Below is a small trained network, with its code and all its weights. Each question gives an input and a target symbol and asks what happens when units are switched off, that is, made to give their printed mean instead of their output.

import numpy as np


def w(rows, s, z=0):
    codes = np.array(rows[::2]) - 128.0
    scale = np.full(codes.shape[1], s)
    scale[-1] = z or s
    return codes * scale


def f(y):
    return y / 2 * (1 + np.tanh(0.7978845608 * (y + 0.044715 * y**3)))


def softmax(a):
    e = np.exp(a - a.max(-1, keepdims=True))
    return e / e.sum(-1, keepdims=True)


def log_softmax(a):
    a = a - a.max(-1, keepdims=True)
    return a - np.log(np.exp(a).sum(-1, keepdims=True))


def net(x, mask):
    ids = ['αβγδεζηθμξπστφψω'.index(c) for c in x.split()]
    T = len(ids)
    res = E[ids] + P[:T]
    u = 0
    for l in range(2):
        q, k, v = (res @ M[l].T for M in (Q, K, V))
        z = softmax(np.where(np.tri(T) > 0, q @ k.T / 2**0.5, -1e9)) @ v
        res = res + np.where(mask[u], z, O[l][:, -1]) @ O[l][:, :-1]
        u += 1
        y = f(res @ A[l][:, :-1].T + A[l][:, -1])
        res = res + np.where(mask[u : u + 8], y, B[l][:, -1]) @ B[l][:, :-1]
        u += 8
    return log_softmax(res[-1] @ U[:, :-1].T + U[:, -1])


Q, K, V, O, A, B = {}, {}, {}, {}, {}, {}
E = w([
[157,176,135,102],'α',
[155,183,165,80],'β',
[176,156,69,104],'γ',
[152,138,75,104],'δ',
[138,177,112,23],'ε',
[109,47,56,42],'ζ',
[123,166,137,200],'η',
[127,125,165,48],'θ',
[175,228,154,136],'μ',
[46,50,85,170],'ξ',
[126,176,168,250],'π',
[48,82,148,141],'σ',
[122,133,136,145],'τ',
[139,95,26,194],'φ',
[197,124,113,86],'ψ',
[22,141,187,197],'ω',
],0.014)
P = w([
[122,48,166,206],'0',
[125,189,103,107],'1',
[178,135,61,30],'2',
[197,44,211,125],'3',
[115,240,131,86],'4',
[155,114,28,80],'5',
[216,20,226,131],'6',
[99,241,122,102],'7',
[156,125,23,79],'8',
[254,24,209,138],'9',
[87,221,113,98],'10',
],0.0089)
Q[0] = w([
[189,104,131,119],'L0H0',
[179,107,149,255],'L0H0',
],0.0084)
K[0] = w([
[230,60,157,90],'L0H0',
[2,234,225,115],'L0H0',
],0.0069)
V[0] = w([
[234,3,53,160],'L0H0',
[152,237,243,43],'L0H0',
],0.0048)
O[0] = w([
[176,100,60,128,206],'L0H0',
[179,148,139,10,1],'L0H0',
],0.011,0.0043)
A[0] = w([
[129,89,211,94,169],'L0N0',
[86,184,155,149,116],'L0N1',
[213,163,62,99,115],'L0N2',
[103,62,104,69,155],'L0N3',
[172,122,177,129,192],'L0N4',
[130,203,103,91,2],'L0N5',
[209,85,255,168,178],'L0N6',
[142,137,157,84,219],'L0N7',
],0.01,0.0017)
B[0] = w([
[64,160,167,64,160],'L0N0',
[23,115,143,83,155],'L0N1',
[26,67,185,205,254],'L0N2',
[236,157,140,115,238],'L0N3',
[173,213,117,126,137],'L0N4',
[124,53,168,170,146],'L0N5',
[133,180,254,123,241],'L0N6',
[119,183,64,232,132],'L0N7',
],0.0062,0.0032)
Q[1] = w([
[130,102,17,211],'L1H0',
[3,161,137,156],'L1H0',
],0.0058)
K[1] = w([
[93,4,182,239],'L1H0',
[76,214,126,127],'L1H0',
],0.0046)
V[1] = w([
[171,214,3,167],'L1H0',
[240,186,125,82],'L1H0',
],0.0051)
O[1] = w([
[176,134,2,135,125],'L1H0',
[199,144,168,204,1],'L1H0',
],0.0093,0.0072)
A[1] = w([
[82,100,100,113,119],'L1N0',
[158,178,129,204,118],'L1N1',
[94,68,143,196,215],'L1N2',
[144,153,50,116,99],'L1N3',
[136,157,77,81,253],'L1N4',
[118,220,124,98,186],'L1N5',
[205,80,100,207,206],'L1N6',
[185,254,103,74,252],'L1N7',
],0.0098,0.0017)
B[1] = w([
[165,145,70,126,255],'L1N0',
[178,159,139,153,130],'L1N1',
[138,80,88,75,250],'L1N2',
[125,191,164,189,206],'L1N3',
[105,158,86,206,182],'L1N4',
[202,98,94,58,144],'L1N5',
[167,17,254,179,196],'L1N6',
[164,145,46,116,142],'L1N7',
],0.0078,0.0064)
U = w([
[121,138,152,171,10],'α',
[149,123,147,183,18],'β',
[150,142,130,148,20],'γ',
[171,145,141,146,128],'δ',
[164,138,143,134,234],'ε',
[136,141,138,175,93],'ζ',
[116,153,152,166,54],'η',
[175,101,150,117,174],'θ',
[137,138,147,153,41],'μ',
[135,177,66,89,208],'ξ',
[148,134,160,112,249],'π',
[123,87,122,86,2],'σ',
[117,158,139,151,116],'τ',
[70,204,140,252,153],'φ',
[103,132,182,144,223],'ψ',
[84,153,133,87,115],'ω',
],0.013,0.0052)

Each question gives the input, a string of symbols that net reads in full, and the target symbol t.
The units are the heads (2 rows each of Q, K, V and O) and the neurons (one row each of A and B). Each row of codes is followed by its name. A weight is (code - 128) times the scale printed after its matrix; where a second scale follows, it is the last column's (O, A, B and U).
mask holds one flag per unit, layer by layer, with each layer's heads first. A switched-off unit (its flag False) gives its mean, the last column of its rows in O or B, instead of its output. The means were averaged over made-up inputs and are rounded, as every weight is.
A unit's drop is (log p(t) with every unit on - log p(t) with that unit switched off) / (log p(t) with every unit on - log p(t) with every unit switched off).
The circuit of an input: a set's keep is (log p(t) with only the set's units on - log p(t) with every unit switched off) / (log p(t) with every unit on - log p(t) with every unit switched off). Starting from the 12 units with the biggest drops (on a tie, the unit counted first), units are removed one at a time, each time the one whose removal leaves the highest keep (on an exact tie, the one counted first), for as long as the keep stays at least 0.8.
units of the circuit, in order: the units of the circuit, biggest drop first
most important unit: the unit with the biggest drop
k most important neurons: the k neurons with the biggest drops, biggest first
k most important neurons of layer l: the k neurons of layer l with the biggest drops, biggest first
drop when u is switched off: that unit's drop, to one decimal
input σ ξ ψ ξ, target σ: units of the circuit, in order : L1N2, L1N3
input ξ φ ε ε τ δ ξ ω ε ξ ξ, target ξ: units of the circuit, in order : L1N6, L0N6, L0N2
input ξ ξ θ, target ξ: 2 most important neurons : L1N6, L0N6
input φ ξ ξ, target φ: 2 most important neurons : L1N3, L1N4
input φ φ γ, target φ: units of the circuit, in order : L1H0, L1N3, L0H0, L1N4
input ε φ φ τ ω, target ω: most important unit : L0N1
input φ ω φ, target φ: 2 most important neurons : L1N3, L1N4
input θ ε ξ ω, target ψ: units of the circuit, in order : L0H0, L0N6, L0N0
input φ ξ ζ ω ξ ξ, target φ: 3 most important neurons : L1N3, L0N2, L1N4
input φ φ φ ξ ξ δ τ σ, target ξ: 2 most important neurons : L1N6, L1N0
input φ ζ τ φ ξ α, target φ: 3 most important neurons : L1N3, L1N4, L0N6
input ξ ξ φ δ β ξ ξ η, target ξ: 2 most important neurons of layer 1 : L1N5, L1N6
input ξ ω ζ ω ξ, target ω: 2 most important neurons of layer 0 : L0N1, L0N3
input γ ε ξ ξ ε ξ φ ξ ξ φ ε, target φ: most important unit : L0H0
input φ τ θ, target φ: 3 most important neurons of layer 1 : L1N3, L1N4, L1N2
input φ ε η, target φ: 4 most important neurons : L1N3, L1N4, L1N2, L0N6
input ε φ δ ξ η, target ξ: 3 most important neurons of layer 0 : L0N2, L0N6, L0N1
input φ μ τ, target φ: 4 most important neurons of layer 1 : L1N3, L1N4, L1N2, L1N5
input ξ ζ μ ξ ξ σ, target ξ: 3 most important neurons : L1N6, L0N6, L1N0
input ξ φ ξ π β ξ ξ δ ω, target ξ: most important unit : L1N6
input ξ ε ξ φ ε ε ε ω, target ω: drop when L1N4 is switched off : 0.0
input φ φ α, target φ: drop when L0H0 is switched off : 0.2
input π ξ φ δ ξ β φ δ, target φ: drop when L0N0 is switched off : 0.1
